Here is a tiny trained network, its code and every weight. The questions are about switching its units off for an input and a target symbol, where a switched-off unit gives its printed mean instead of its output.

import numpy as np


def w(rows, s, z=0):
    codes = np.array(rows[::2]) - 128.0
    scale = np.full(codes.shape[1], s)
    scale[-1] = z or s
    return codes * scale


def f(y):
    return y / 2 * (1 + np.tanh(0.7978845608 * (y + 0.044715 * y**3)))


def softmax(a):
    e = np.exp(a - a.max(-1, keepdims=True))
    return e / e.sum(-1, keepdims=True)


def log_softmax(a):
    a = a - a.max(-1, keepdims=True)
    return a - np.log(np.exp(a).sum(-1, keepdims=True))


def net(x, mask):
    ids = ['αβγεζηθλμξπσψω'.index(c) for c in x.split()]
    T = len(ids)
    res = E[ids] + P[:T]
    u = 0
    for l in range(3):
        q, k, v = (res @ M[l].T for M in (Q, K, V))
        z = softmax(np.where(np.tri(T) > 0, q @ k.T / 3**0.5, -1e9)) @ v
        res = res + np.where(mask[u], z, O[l][:, -1]) @ O[l][:, :-1]
        u += 1
        y = f(res @ A[l][:, :-1].T + A[l][:, -1])
        res = res + np.where(mask[u : u + 4], y, B[l][:, -1]) @ B[l][:, :-1]
        u += 4
    return log_softmax(res[-1] @ U[:, :-1].T + U[:, -1])


Q, K, V, O, A, B = {}, {}, {}, {}, {}, {}
E = w([
[190,234,102,37,86,168],'α',
[173,165,171,117,162,164],'β',
[139,170,151,57,27,131],'γ',
[133,128,55,94,197,136],'ε',
[122,139,70,73,114,113],'ζ',
[230,126,43,156,98,80],'η',
[141,97,174,108,133,40],'θ',
[110,138,55,173,95,166],'λ',
[170,154,137,40,119,104],'μ',
[125,37,101,161,89,170],'ξ',
[84,61,79,107,111,223],'π',
[141,173,161,166,64,141],'σ',
[97,250,127,100,112,99],'ψ',
[195,143,106,153,71,77],'ω',
],0.019)
P = w([
[91,158,134,128,132,1],'0',
[81,136,143,128,119,91],'1',
[87,129,134,126,104,103],'2',
[86,132,119,138,101,121],'3',
[89,136,118,136,98,119],'4',
[74,130,117,138,103,122],'5',
[66,126,120,137,105,126],'6',
],0.008)
Q[0] = w([
[181,133,124,216,37,89],'L0H1',
[141,153,156,154,131,163],'L0H1',
[107,86,254,102,144,145],'L0H1',
],0.0098)
K[0] = w([
[160,213,28,107,90,182],'L0H1',
[4,254,145,74,178,192],'L0H1',
[107,93,124,47,82,34],'L0H1',
],0.0047)
V[0] = w([
[15,124,88,153,125,57],'L0H1',
[61,248,91,137,254,63],'L0H1',
[177,204,49,88,117,179],'L0H1',
],0.006)
O[0] = w([
[68,254,58,68,56,115,162],'L0H1',
[81,154,105,181,213,162,159],'L0H1',
[149,65,7,158,149,106,252],'L0H1',
],0.0077,0.003)
A[0] = w([
[140,123,177,174,168,79,87],'L0N1',
[96,138,100,75,74,254,93],'L0N2',
[147,150,76,73,175,107,4],'L0N3',
[172,129,126,147,48,136,126],'L0N4',
],0.0063,0.004)
B[0] = w([
[128,80,134,180,131,119,100],'L0N1',
[202,135,231,128,172,130,251],'L0N2',
[254,201,151,109,130,186,133],'L0N3',
[207,26,134,112,228,60,212],'L0N4',
],0.007,0.0027)
Q[1] = w([
[187,163,81,191,2,125],'L1H1',
[193,170,103,212,173,196],'L1H1',
[59,176,69,245,77,182],'L1H1',
],0.0042)
K[1] = w([
[78,70,165,189,117,118],'L1H1',
[2,66,97,140,134,99],'L1H1',
[204,115,228,206,76,133],'L1H1',
],0.005)
V[1] = w([
[44,63,58,68,67,109],'L1H1',
[253,135,56,49,84,123],'L1H1',
[152,106,137,39,178,138],'L1H1',
],0.0051)
O[1] = w([
[49,86,109,154,12,152,167],'L1H1',
[134,108,1,46,184,241,254],'L1H1',
[85,170,128,10,52,123,133],'L1H1',
],0.0057,0.0034)
A[1] = w([
[68,75,190,88,165,61,41],'L1N1',
[155,145,66,166,101,84,42],'L1N2',
[174,113,104,121,147,1,51],'L1N3',
[127,1,148,181,60,192,5],'L1N4',
],0.0091,0.0018)
B[1] = w([
[170,188,155,115,186,192,134],'L1N1',
[127,90,234,210,96,253,248],'L1N2',
[13,43,241,114,129,215,241],'L1N3',
[125,185,150,112,114,25,253],'L1N4',
],0.0063,0.0029)
Q[2] = w([
[113,165,129,159,101,181],'L2H1',
[115,134,3,111,118,162],'L2H1',
[123,172,81,41,75,182],'L2H1',
],0.0046)
K[2] = w([
[132,137,134,2,63,82],'L2H1',
[219,128,157,158,89,74],'L2H1',
[197,136,124,169,101,168],'L2H1',
],0.0064)
V[2] = w([
[188,162,122,172,82,164],'L2H1',
[72,104,168,148,81,254],'L2H1',
[29,147,136,98,154,173],'L2H1',
],0.0087)
O[2] = w([
[254,223,3,199,214,20,157],'L2H1',
[190,21,169,172,75,193,237],'L2H1',
[85,191,118,164,152,191,252],'L2H1',
],0.0082,0.0019)
A[2] = w([
[158,49,205,46,251,176,238],'L2N1',
[67,125,218,248,2,55,83],'L2N2',
[135,39,119,238,187,94,3],'L2N3',
[112,169,60,128,80,122,84],'L2N4',
],0.0055,0.0032)
B[2] = w([
[81,146,141,158,164,73,253],'L2N1',
[230,184,137,68,158,103,237],'L2N2',
[145,157,18,86,123,95,159],'L2N3',
[127,106,103,152,10,175,172],'L2N4',
],0.013,0.0039)
U = w([
[65,110,38,93,199,92,77],'α',
[88,120,179,158,186,61,193],'β',
[74,64,114,76,72,188,70],'γ',
[55,177,124,160,98,157,66],'ε',
[92,156,131,217,71,160,164],'ζ',
[153,51,136,238,116,180,178],'η',
[193,189,173,68,169,209,13],'θ',
[207,130,185,242,91,113,90],'λ',
[63,84,191,102,139,168,255],'μ',
[95,94,139,2,116,103,48],'ξ',
[118,78,160,77,51,78,171],'π',
[168,120,101,80,178,62,193],'σ',
[107,162,156,218,235,197,107],'ψ',
[197,6,169,161,180,192,155],'ω',
],0.0079,0.0055)

Each question gives the input, a string of symbols that net reads in full, and the target symbol t.
The units are the heads (3 rows each of Q, K, V and O) and the neurons (one row each of A and B). Each row of codes is followed by its name. A weight is (code - 128) times the scale printed after its matrix; where a second scale follows, it is the last column's (O, A, B and U).
mask holds one flag per unit, layer by layer, with each layer's heads first. A switched-off unit (its flag False) gives its mean, the last column of its rows in O or B, instead of its output. The means were averaged over made-up inputs and are rounded, as every weight is.
A unit's drop is (log p(t) with every unit on - log p(t) with that unit switched off) / (log p(t) with every unit on - log p(t) with every unit switched off).
The circuit of an input: a set's keep is (log p(t) with only the set's units on - log p(t) with every unit switched off) / (log p(t) with every unit on - log p(t) with every unit switched off). Starting from the 12 units with the biggest drops (on a tie, the unit counted first), units are removed one at a time, each time the one whose removal leaves the highest keep (on an exact tie, the one counted first), for as long as the keep stays at least 0.8.
units of the circuit, in order: the units of the circuit, biggest drop first
unit that matters most: the unit with the biggest drop
top k neurons: the k neurons with the biggest drops, biggest first
top k neurons in layer l: the k neurons of layer l with the biggest drops, biggest first
drop of u: that unit's drop, to one decimal
input γ μ ζ, target γ: unit that matters most	L1H1
input λ π α α, target σ: top 2 neurons	[L0N2; L1N3]
input λ α η, target η: units of the circuit, in order	[L1N2; L0H1]
input π σ π η, target ω: top 2 neurons	[L1N2; L1N3]
input ζ ω η ω ω, target ω: units of the circuit, in order	[L1N3; L1N2; L2H1; L0N4]
input σ η α μ η, target ω: top 2 neurons	[L1N3; L1N2]
input ω η β, target ω: top 4 neurons	[L1N3; L1N2; L1N4; L0N2]
input ω α σ θ σ, target σ: top 2 neurons	[L2N2; L2N3]
input ε ε ψ, target ε: units of the circuit, in order	[L2H1; L0H1]
input η σ α ξ, target σ: top 2 neurons	[L1N4; L2N3]
input η η ζ ζ, target η: top 2 neurons	[L1N2; L1N3]
input λ λ σ, target λ: top 2 neurons in layer 1	[L1N2; L1N3]
input ξ β ξ, target π: top 2 neurons in layer 1	[L1N4; L1N2]
input α μ ω θ, target μ: unit that matters most	L1N3
input ε α α, target σ: top 3 neurons	[L1N3; L0N3; L0N2]
input β β β, target β: top 2 neurons	[L2N1; L1N2]
input ζ γ λ π α ψ, target ζ: top 2 neurons	[L2N4; L2N2]
input ζ θ ζ ε μ ξ θ, target μ: top 2 neurons in layer 1	[L1N1; L1N4]
input η η β λ, target η: drop of L0N1	0.0
input ε π ψ, target ε: top neuron in layer 0	[L0N3]
input ζ ξ ξ, target π: drop of L1N4	0.3
input ω μ σ β α μ ξ, target σ: drop of L1N4	0.4
input η β ε π ω, target ω: top 2 neurons in layer 0	[L0N4; L0N2]
